Below are the code and all the weights of a small trained network. Each question names an input and a target symbol and asks about switching units off, where a switched-off unit gives its printed mean instead of its output.

import numpy as np


def w(rows, s, z=0):
    codes = np.array(rows[::2]) - 128.0
    scale = np.full(codes.shape[1], s)
    scale[-1] = z or s
    return codes * scale


def norm(h):
    return h / np.sqrt((h * h).mean(-1, keepdims=True) + 1e-5)


def f(y):
    return y / 2 * (1 + np.tanh(0.7978845608 * (y + 0.044715 * y**3)))


def softmax(a):
    e = np.exp(a - a.max(-1, keepdims=True))
    return e / e.sum(-1, keepdims=True)


def log_softmax(a):
    a = a - a.max(-1, keepdims=True)
    return a - np.log(np.exp(a).sum(-1, keepdims=True))


def net(x, mask):
    ids = ['ΓΔΛΠΩαβεζηθμστφψ'.index(c) for c in x.split()]
    T = len(ids)
    res = E[ids] + P[:T]
    u = 0
    for l in range(2):
        q, k, v = (norm(res) @ M[l].T for M in (Q, K, V))
        z = softmax(np.where(np.tri(T) > 0, q @ k.T / 2**0.5, -1e9)) @ v
        res = res + np.where(mask[u], z, O[l][:, -1]) @ O[l][:, :-1]
        u += 1
        y = f(norm(res) @ A[l][:, :-1].T + A[l][:, -1])
        res = res + np.where(mask[u : u + 4], y, B[l][:, -1]) @ B[l][:, :-1]
        u += 4
    return log_softmax(norm(res)[-1] @ U[:, :-1].T + U[:, -1])


Q, K, V, O, A, B = {}, {}, {}, {}, {}, {}
E = w([
[187,148,155,167,64],'Γ',
[99,93,110,131,118],'Δ',
[92,116,89,106,131],'Λ',
[119,142,143,103,134],'Π',
[140,177,191,111,118],'Ω',
[87,129,102,133,111],'α',
[135,129,133,112,133],'β',
[137,125,122,121,128],'ε',
[103,122,114,112,157],'ζ',
[186,163,184,159,84],'η',
[127,125,157,146,107],'θ',
[123,134,121,122,154],'μ',
[116,143,111,250,113],'σ',
[159,177,193,101,126],'τ',
[140,145,176,99,148],'φ',
[185,111,104,105,180],'ψ',
],0.019)
P = w([
[155,93,138,123,116],'0',
[72,240,72,142,144],'1',
[54,108,221,116,221],'2',
[156,99,74,170,104],'3',
[137,233,44,145,125],'4',
[85,109,217,122,207],'5',
[157,85,80,160,101],'6',
[120,239,43,151,119],'7',
[97,115,212,140,200],'8',
[154,59,71,159,96],'9',
[110,254,29,130,127],'10',
[74,113,213,126,207],'11',
],0.015)
Q[0] = w([
[118,28,228,244,220],'L0H0',
[76,156,181,254,155],'L0H0',
],0.0072)
K[0] = w([
[112,133,163,249,99],'L0H0',
[33,9,255,180,35],'L0H0',
],0.0067)
V[0] = w([
[83,18,234,55,120],'L0H0',
[98,191,199,172,2],'L0H0',
],0.0046)
O[0] = w([
[97,161,132,2,147,7],'L0H0',
[92,152,241,140,97,203],'L0H0',
],0.0067,0.0018)
A[0] = w([
[161,255,179,74,213,3],'L0N0',
[160,136,154,175,115,111],'L0N1',
[160,158,27,131,64,138],'L0N2',
[160,124,132,171,107,119],'L0N3',
],0.0096,0.0029)
B[0] = w([
[33,64,2,237,94,194],'L0N0',
[10,66,66,99,219,189],'L0N1',
[40,173,115,203,176,255],'L0N2',
[66,39,63,113,115,182],'L0N3',
],0.0073,0.0051)
Q[1] = w([
[42,86,189,133,144],'L1H0',
[123,131,8,181,36],'L1H0',
],0.012)
K[1] = w([
[184,106,126,7,25],'L1H0',
[135,2,122,216,183],'L1H0',
],0.0085)
V[1] = w([
[254,25,122,48,202],'L1H0',
[40,68,100,40,18],'L1H0',
],0.0082)
O[1] = w([
[192,124,73,81,184,5],'L1H0',
[6,148,14,95,68,139],'L1H0',
],0.012,0.0035)
A[1] = w([
[99,109,144,183,157,109],'L1N0',
[149,149,8,148,63,116],'L1N1',
[152,115,93,153,130,140],'L1N2',
[178,193,63,160,149,2],'L1N3',
],0.015,0.0073)
B[1] = w([
[157,129,134,12,128,255],'L1N0',
[121,88,165,16,42,229],'L1N1',
[153,108,3,149,91,167],'L1N2',
[15,65,196,236,172,153],'L1N3',
],0.013,0.0077)
U = w([
[136,146,108,79,121,71],'Γ',
[150,143,126,112,147,149],'Δ',
[173,133,156,133,162,213],'Λ',
[120,106,73,109,146,131],'Π',
[132,106,248,149,115,108],'Ω',
[127,159,96,112,172,121],'α',
[178,122,80,161,124,254],'β',
[126,147,129,112,137,110],'ε',
[113,115,176,65,147,143],'ζ',
[110,141,126,109,87,117],'η',
[96,139,158,98,143,83],'θ',
[109,145,120,110,140,93],'μ',
[90,229,132,164,112,134],'σ',
[144,123,122,131,63,129],'τ',
[109,121,94,116,93,88],'φ',
[76,59,134,213,148,89],'ψ',
],0.017,0.0064)

Each question gives the input, a string of symbols that net reads in full, and the target symbol t.
The units are the heads (2 rows each of Q, K, V and O) and the neurons (one row each of A and B). Each row of codes is followed by its name. A weight is (code - 128) times the scale printed after its matrix; where a second scale follows, it is the last column's (O, A, B and U).
mask holds one flag per unit, layer by layer, with each layer's heads first. A switched-off unit (its flag False) gives its mean, the last column of its rows in O or B, instead of its output. The means were averaged over made-up inputs and are rounded, as every weight is.
A unit's drop is (log p(t) with every unit on - log p(t) with that unit switched off) / (log p(t) with every unit on - log p(t) with every unit switched off).
The circuit of an input: a set's keep is (log p(t) with only the set's units on - log p(t) with every unit switched off) / (log p(t) with every unit on - log p(t) with every unit switched off). Starting from all 10 units, units are removed one at a time, each time the one whose removal leaves the highest keep (on an exact tie, the one counted first), for as long as the keep stays at least 0.8.
circuit, biggest first: the units of the circuit, biggest drop first
k most important neurons: the k neurons with the biggest drops, biggest first
k most important neurons of layer l: the k neurons of layer l with the biggest drops, biggest first
input η β ψ β η, target ψ: circuit, biggest first : (L1N3; L1H0)
input σ σ σ ψ Δ, target ψ: 3 most important neurons : (L1N3; L0N2; L0N0)
input σ η μ, target Ω: circuit, biggest first : (L1H0)
input Γ σ η η η ψ Γ η, target ψ: circuit, biggest first : (L1N3; L1H0; L0N0)
input σ ζ η σ σ φ β β ψ η, target β: circuit, biggest first : (L1H0; L1N1; L1N2)
input η β ζ α Δ σ σ Π, target σ: circuit, biggest first : (L1H0; L1N1)
input σ η σ η Ω β ψ σ η η, target β: 2 most important neurons : (L0N0; L1N1)
input σ ζ φ η η Π σ ζ, target σ: circuit, biggest first : (L1H0; L0N2)
input η ε σ ζ η Π σ τ σ β Δ Γ, target ζ: circuit, biggest first : (L0N1; L1N0)
input σ ζ σ ψ σ η σ ε Δ σ Δ, target σ: circuit, biggest first : (L0N2; L1H0; L0N1)
input σ β σ η η σ Λ η ψ σ ζ, target ψ: circuit, biggest first : (L1N3; L1H0; L0H0)
input σ ψ τ Ω Δ σ Ω Γ η Λ σ σ, target Ω: circuit, biggest first : (L1H0; L0N0)
input β η σ η, target Ω: 2 most important neurons : (L0N0; L1N2)
input ζ σ σ β θ Δ η Δ σ ψ, target β: circuit, biggest first : (L1H0; L0N0; L1N1; L1N2)
input σ Π σ η β, target σ: 3 most important neurons : (L0N2; L0N0; L1N1)
input η β σ φ σ α Π σ η, target ζ: 2 most important neurons of layer 0 : (L0N2; L0N0)
input σ σ η η η η φ β σ σ β φ, target Ω: 2 most important neurons of layer 0 : (L0N1; L0N2)
input η Ω ψ ε η σ, target ζ: most important neuron of layer 1 : (L1N0)
input η σ β η σ Π φ ζ σ σ ε Γ, target ζ: 3 most important neurons : (L0N2; L0N1; L0N0)
input σ σ σ φ ζ σ σ ζ, target σ: 4 most important neurons : (L0N3; L0N1; L0N0; L0N2)
input ψ ψ φ η ψ η σ β σ β β, target σ: 3 most important neurons : (L0N2; L0N1; L0N3)
input α Ω ψ σ, target β: 2 most important neurons : (L0N0; L0N1)
input ψ η Γ β ψ η η ψ Γ, target Λ: 2 most important neurons of layer 0 : (L0N0; L0N1)
input σ τ η ζ ψ σ τ β σ ψ φ β, target Ω: most important neuron of layer 0 : (L0N1)
input σ η σ σ η η Γ σ σ, target Ω: circuit, biggest first : (L1H0; L1N0)
input σ ζ β ψ β σ β, target β: 2 most important neurons of layer 1 : (L1N2; L1N1)
input η φ Δ φ θ ζ η σ σ σ ε η, target ζ: 3 most important neurons : (L0N0; L0N2; L1N0)
